Below is a small trained network, with its code and all its weights. Each question gives an input and a target symbol and asks what happens when units are switched off, that is, made to give their printed mean instead of their output.

import numpy as np


def w(rows, s, z=0):
    codes = np.array(rows[::2]) - 128.0
    scale = np.full(codes.shape[1], s)
    scale[-1] = z or s
    return codes * scale


def norm(h):
    return h / np.sqrt((h * h).mean(-1, keepdims=True) + 1e-5)


def f(y):
    return y / 2 * (1 + np.tanh(0.7978845608 * (y + 0.044715 * y**3)))


def softmax(a):
    e = np.exp(a - a.max(-1, keepdims=True))
    return e / e.sum(-1, keepdims=True)


def log_softmax(a):
    a = a - a.max(-1, keepdims=True)
    return a - np.log(np.exp(a).sum(-1, keepdims=True))


def net(x, mask):
    ids = ['ΔΨαβγεζηθλμξτω'.index(c) for c in x.split()]
    T = len(ids)
    res = E[ids] + P[:T]
    u = 0
    for l in range(2):
        r = norm(res)
        for j in range(2):
            rows = slice(2 * j, 2 * j + 2)
            q, k, v = (r @ M[l][rows].T for M in (Q, K, V))
            z = softmax(np.where(np.tri(T) > 0, q @ k.T / 2**0.5, -1e9)) @ v
            o = O[l][rows]
            res = res + np.where(mask[u + j], z, o[:, -1]) @ o[:, :-1]
        u += 2
        y = f(norm(res) @ A[l][:, :-1].T + A[l][:, -1])
        res = res + np.where(mask[u : u + 12], y, B[l][:, -1]) @ B[l][:, :-1]
        u += 12
    return log_softmax(norm(res)[-1] @ U[:, :-1].T + U[:, -1])


Q, K, V, O, A, B = {}, {}, {}, {}, {}, {}
E = w([
[173,70,45,129,210,83,154,186,153,55],'Δ',
[182,133,126,200,73,83,78,188,165,101],'Ψ',
[226,121,146,223,95,112,70,146,134,123],'α',
[213,179,180,142,34,92,71,131,165,118],'β',
[42,162,154,94,121,111,202,22,90,132],'γ',
[177,121,123,241,82,100,90,164,163,168],'ε',
[253,130,179,211,55,119,100,160,118,171],'ζ',
[205,123,148,231,98,116,86,118,145,197],'η',
[28,96,94,186,159,107,240,205,162,162],'θ',
[131,120,123,53,146,55,214,62,150,67],'λ',
[170,132,156,206,93,116,105,188,112,162],'μ',
[215,154,159,165,90,141,114,186,133,107],'ξ',
[75,191,86,82,159,91,56,185,77,95],'τ',
[88,143,148,132,161,210,190,111,36,42],'ω',
],0.0019)
P = w([
[165,179,182,209,126,70,147,135,77,79],'0',
[132,57,139,101,4,111,122,163,61,153],'1',
[104,94,210,154,143,122,98,105,154,99],'2',
[173,201,121,163,143,121,165,127,73,150],'3',
[129,70,103,116,75,116,116,128,90,140],'4',
[110,112,174,94,136,171,98,120,196,130],'5',
[150,190,106,140,161,131,173,125,78,139],'6',
[108,80,98,102,122,117,123,105,108,113],'7',
[117,117,93,81,141,212,102,92,180,155],'8',
[129,176,104,126,184,136,192,130,89,150],'9',
],0.0028)
Q[0] = w([
[179,222,110,174,175,122,161,149,95,158],'L0H0',
[124,140,123,126,146,101,147,119,104,115],'L0H0',
[169,247,85,156,170,89,165,149,84,146],'L0H1',
[108,126,146,112,178,135,171,131,124,122],'L0H1',
],0.011)
K[0] = w([
[45,97,28,42,231,185,195,98,127,116],'L0H0',
[104,150,113,103,191,83,238,146,47,137],'L0H0',
[11,117,7,14,254,179,194,113,115,114],'L0H1',
[101,66,167,182,171,118,196,167,59,181],'L0H1',
],0.0043)
V[0] = w([
[106,173,158,113,83,190,119,59,77,57],'L0H0',
[170,105,110,137,169,200,123,215,110,102],'L0H0',
[202,82,111,79,154,81,106,102,138,93],'L0H1',
[163,78,116,146,113,127,251,97,192,125],'L0H1',
],0.0027)
O[0] = w([
[158,144,134,122,183,188,85,78,130,54,176],'L0H0',
[231,82,174,132,92,155,126,189,86,131,79],'L0H0',
[145,94,70,87,104,84,147,98,71,123,158],'L0H1',
[89,135,121,216,4,170,122,98,123,66,9],'L0H1',
],0.0034,0.0011)
A[0] = w([
[125,193,130,149,180,166,78,144,117,84,188],'L0N0',
[145,172,132,132,140,142,86,95,180,136,152],'L0N1',
[65,40,115,163,116,111,130,98,126,201,47],'L0N2',
[158,95,14,151,79,112,211,114,22,134,12],'L0N3',
[110,74,147,105,232,140,73,72,146,122,29],'L0N4',
[53,62,125,133,128,174,117,50,153,126,111],'L0N5',
[59,162,110,111,74,173,122,129,39,108,247],'L0N6',
[109,202,78,196,109,155,141,76,89,97,47],'L0N7',
[141,146,145,112,253,113,186,175,87,187,117],'L0N8',
[138,35,106,158,120,138,65,139,109,160,137],'L0N9',
[160,150,165,150,142,96,163,117,153,125,142],'L0N10',
[90,67,45,109,137,83,123,180,124,118,118],'L0N11',
],0.0036,0.0016)
B[0] = w([
[156,82,137,89,119,99,166,77,143,151,242],'L0N0',
[121,102,99,111,147,114,174,129,95,133,221],'L0N1',
[181,95,125,73,123,110,84,141,101,74,93],'L0N2',
[143,31,143,129,35,74,124,141,111,115,212],'L0N3',
[101,130,161,226,13,159,148,204,156,146,148],'L0N4',
[188,133,141,84,134,123,59,220,74,148,108],'L0N5',
[199,96,105,131,138,79,178,136,171,149,208],'L0N6',
[110,65,171,109,113,94,114,46,251,158,138],'L0N7',
[195,206,129,112,148,59,131,72,134,118,253],'L0N8',
[106,142,141,41,150,90,171,93,157,110,220],'L0N9',
[112,147,92,108,113,142,132,86,89,143,204],'L0N10',
[153,98,191,127,102,163,144,67,103,138,160],'L0N11',
],0.003,0.0012)
Q[1] = w([
[157,129,2,99,130,138,143,78,67,145],'L1H0',
[108,120,71,76,115,217,124,160,178,174],'L1H0',
[159,140,58,152,134,80,170,72,65,137],'L1H1',
[137,118,28,81,112,198,136,151,169,161],'L1H1',
],0.0071)
K[1] = w([
[132,131,67,23,96,186,124,150,166,181],'L1H0',
[73,89,255,124,125,206,52,211,216,119],'L1H0',
[151,127,35,57,120,134,178,126,140,188],'L1H1',
[92,92,192,62,125,223,86,214,202,158],'L1H1',
],0.0056)
V[1] = w([
[125,206,129,74,66,96,154,144,153,3],'L1H0',
[95,183,177,68,71,115,42,98,123,248],'L1H0',
[168,130,61,181,132,73,33,136,185,106],'L1H1',
[60,134,85,95,176,66,170,214,163,123],'L1H1',
],0.0029)
O[1] = w([
[140,252,85,163,76,173,141,156,215,255,247],'L1H0',
[70,164,159,246,162,118,84,181,162,7,203],'L1H0',
[202,156,55,31,183,140,75,202,172,80,225],'L1H1',
[206,169,231,80,67,62,135,121,172,193,11],'L1H1',
],0.003,0.0013)
A[1] = w([
[91,145,136,119,155,253,110,158,147,146,58],'L1N0',
[69,75,135,184,108,161,172,133,153,214,144],'L1N1',
[162,144,219,163,76,109,149,170,185,183,128],'L1N2',
[139,31,123,7,187,128,102,102,96,87,90],'L1N3',
[160,100,199,71,126,114,162,72,75,183,104],'L1N4',
[21,145,222,144,195,136,156,68,217,116,43],'L1N5',
[101,63,236,95,178,107,148,103,130,121,207],'L1N6',
[75,102,138,228,125,103,127,114,154,83,64],'L1N7',
[138,198,93,189,174,139,125,100,151,105,131],'L1N8',
[104,81,82,74,184,162,101,152,161,123,62],'L1N9',
[179,152,173,182,132,119,120,218,124,109,74],'L1N10',
[150,47,167,114,29,103,152,177,42,130,4],'L1N11',
],0.0046,0.0029)
B[1] = w([
[126,98,66,152,153,39,175,102,150,150,144],'L1N0',
[106,214,156,94,21,141,109,142,136,57,138],'L1N1',
[132,104,166,150,202,132,195,112,58,75,199],'L1N2',
[176,84,167,181,32,101,144,219,138,130,209],'L1N3',
[102,93,75,132,140,221,107,181,174,116,157],'L1N4',
[181,69,146,175,96,128,59,153,100,207,135],'L1N5',
[124,147,88,82,111,119,50,27,129,96,151],'L1N6',
[140,199,56,111,174,142,202,142,65,189,125],'L1N7',
[75,54,171,60,85,142,130,148,105,131,253],'L1N8',
[148,138,163,78,137,133,192,55,71,172,126],'L1N9',
[115,117,132,150,88,135,89,109,243,188,161],'L1N10',
[142,3,193,60,105,66,214,123,121,215,220],'L1N11',
],0.0037,0.0024)
U = w([
[177,56,153,110,98,84,224,165,81,177,204],'Δ',
[194,117,147,121,61,71,58,198,232,114,37],'Ψ',
[147,102,67,157,133,103,36,182,88,2,198],'α',
[33,162,142,41,66,170,64,152,133,75,188],'β',
[116,109,134,143,122,117,26,24,126,213,76],'γ',
[37,117,57,170,166,120,147,201,205,179,121],'ε',
[120,162,122,216,103,171,77,160,55,186,129],'ζ',
[52,100,67,146,194,109,157,116,15,106,43],'η',
[83,211,192,169,84,160,230,153,75,104,140],'θ',
[107,162,60,127,70,68,186,21,169,90,21],'λ',
[104,113,247,229,194,109,114,131,175,107,94],'μ',
[185,154,102,104,114,255,140,193,132,166,8],'ξ',
[192,202,127,63,229,70,162,126,144,144,231],'τ',
[129,79,159,80,180,241,132,57,112,58,145],'ω',
],0.007,0.0011)

Each question gives the input, a string of symbols that net reads in full, and the target symbol t.
The units are the heads (2 rows each of Q, K, V and O) and the neurons (one row each of A and B). Each row of codes is followed by its name. A weight is (code - 128) times the scale printed after its matrix; where a second scale follows, it is the last column's (O, A, B and U).
mask holds one flag per unit, layer by layer, with each layer's heads first. A switched-off unit (its flag False) gives its mean, the last column of its rows in O or B, instead of its output. The means were averaged over made-up inputs and are rounded, as every weight is.
A unit's drop is (log p(t) with every unit on - log p(t) with that unit switched off) / (log p(t) with every unit on - log p(t) with every unit switched off).
The circuit of an input: a set's keep is (log p(t) with only the set's units on - log p(t) with every unit switched off) / (log p(t) with every unit on - log p(t) with every unit switched off). Starting from the 12 units with the biggest drops (on a tie, the unit counted first), units are removed one at a time, each time the one whose removal leaves the highest keep (on an exact tie, the one counted first), for as long as the keep stays at least 0.8.
circuit, biggest first: the units of the circuit, biggest drop first
top k neurons in layer l: the k neurons of layer l with the biggest drops, biggest first
heads that matter: for each layer, one digit per head in row order, 1 if its drop is at least 0.15 and else 0, layers parted by /
input τ η β β β, target α: circuit, biggest first : [L0H0 L1H0 L1N11 L0N4]
input τ λ η μ τ α τ α β, target Δ: circuit, biggest first : [L0N1 L1H0 L1N9 L1N3]
input Ψ η Ψ β η λ τ τ β Ψ, target τ: top neuron in layer 0 : [L0N8]
input τ β Ψ β Ψ ω τ θ β λ, target λ: heads that matter : 01 / 00
input β μ Ψ β τ ε α, target τ: circuit, biggest first : [L0H1 L0N8]
input η β τ γ α θ β τ, target Ψ: circuit, biggest first : [L1N3 L1N2]
input τ γ ζ η τ η β β θ ω, target ω: heads that matter : 11 / 00
input β τ Ψ ε ζ τ ξ γ ε, target μ: circuit, biggest first : [L1H1 L0N4 L1H0 L1N2]
input ζ μ α τ λ μ α ε η, target γ: heads that matter : 00 / 11
input β λ β ε γ β, target ε: heads that matter : 00 / 10
input γ Δ μ γ α ε θ, target θ: heads that matter : 01 / 00
input β λ τ ζ Ψ τ γ Ψ θ ε, target θ: heads that matter : 01 / 00
input λ β β ζ λ τ β α η β, target τ: circuit, biggest first : [L0N8 L0H1]
input β η β β ε β Ψ, target Ψ: heads that matter : 10 / 01
input α ζ α ξ Ψ ε, target Δ: heads that matter : 00 / 11
input τ ε β β λ Ψ ξ, target λ: circuit, biggest first : [L0N7 L0H1]
input β β η β τ ξ ζ Δ ε, target λ: heads that matter : 00 / 01
input β β ξ τ β β, target λ: heads that matter : 00 / 11
input β α β τ η α τ τ τ, target Δ: heads that matter : 00 / 10
input Ψ β γ θ β ω λ ξ α, target β: heads that matter : 00 / 11
input β τ ζ η β β, target η: top 2 neurons in layer 0 : [L0N6 L0N8]
input ζ ε γ ξ Δ γ β β β ε, target γ: top 2 neurons in layer 1 : [L1N5 L1N3]
input β Ψ ζ ε, target ε: heads that matter : 11 / 11
input α θ β τ θ γ ω λ Δ, target ζ: heads that matter : 00 / 11
input α ε Ψ α β ω, target τ: top 3 neurons in layer 0 : [L0N5 L0N3 L0N11]
input ε η α, target Ψ: top 3 neurons in layer 0 : [L0N11 L0N9 L0N7]
input η β α, target α: top 2 neurons in layer 0 : [L0N9 L0N7]
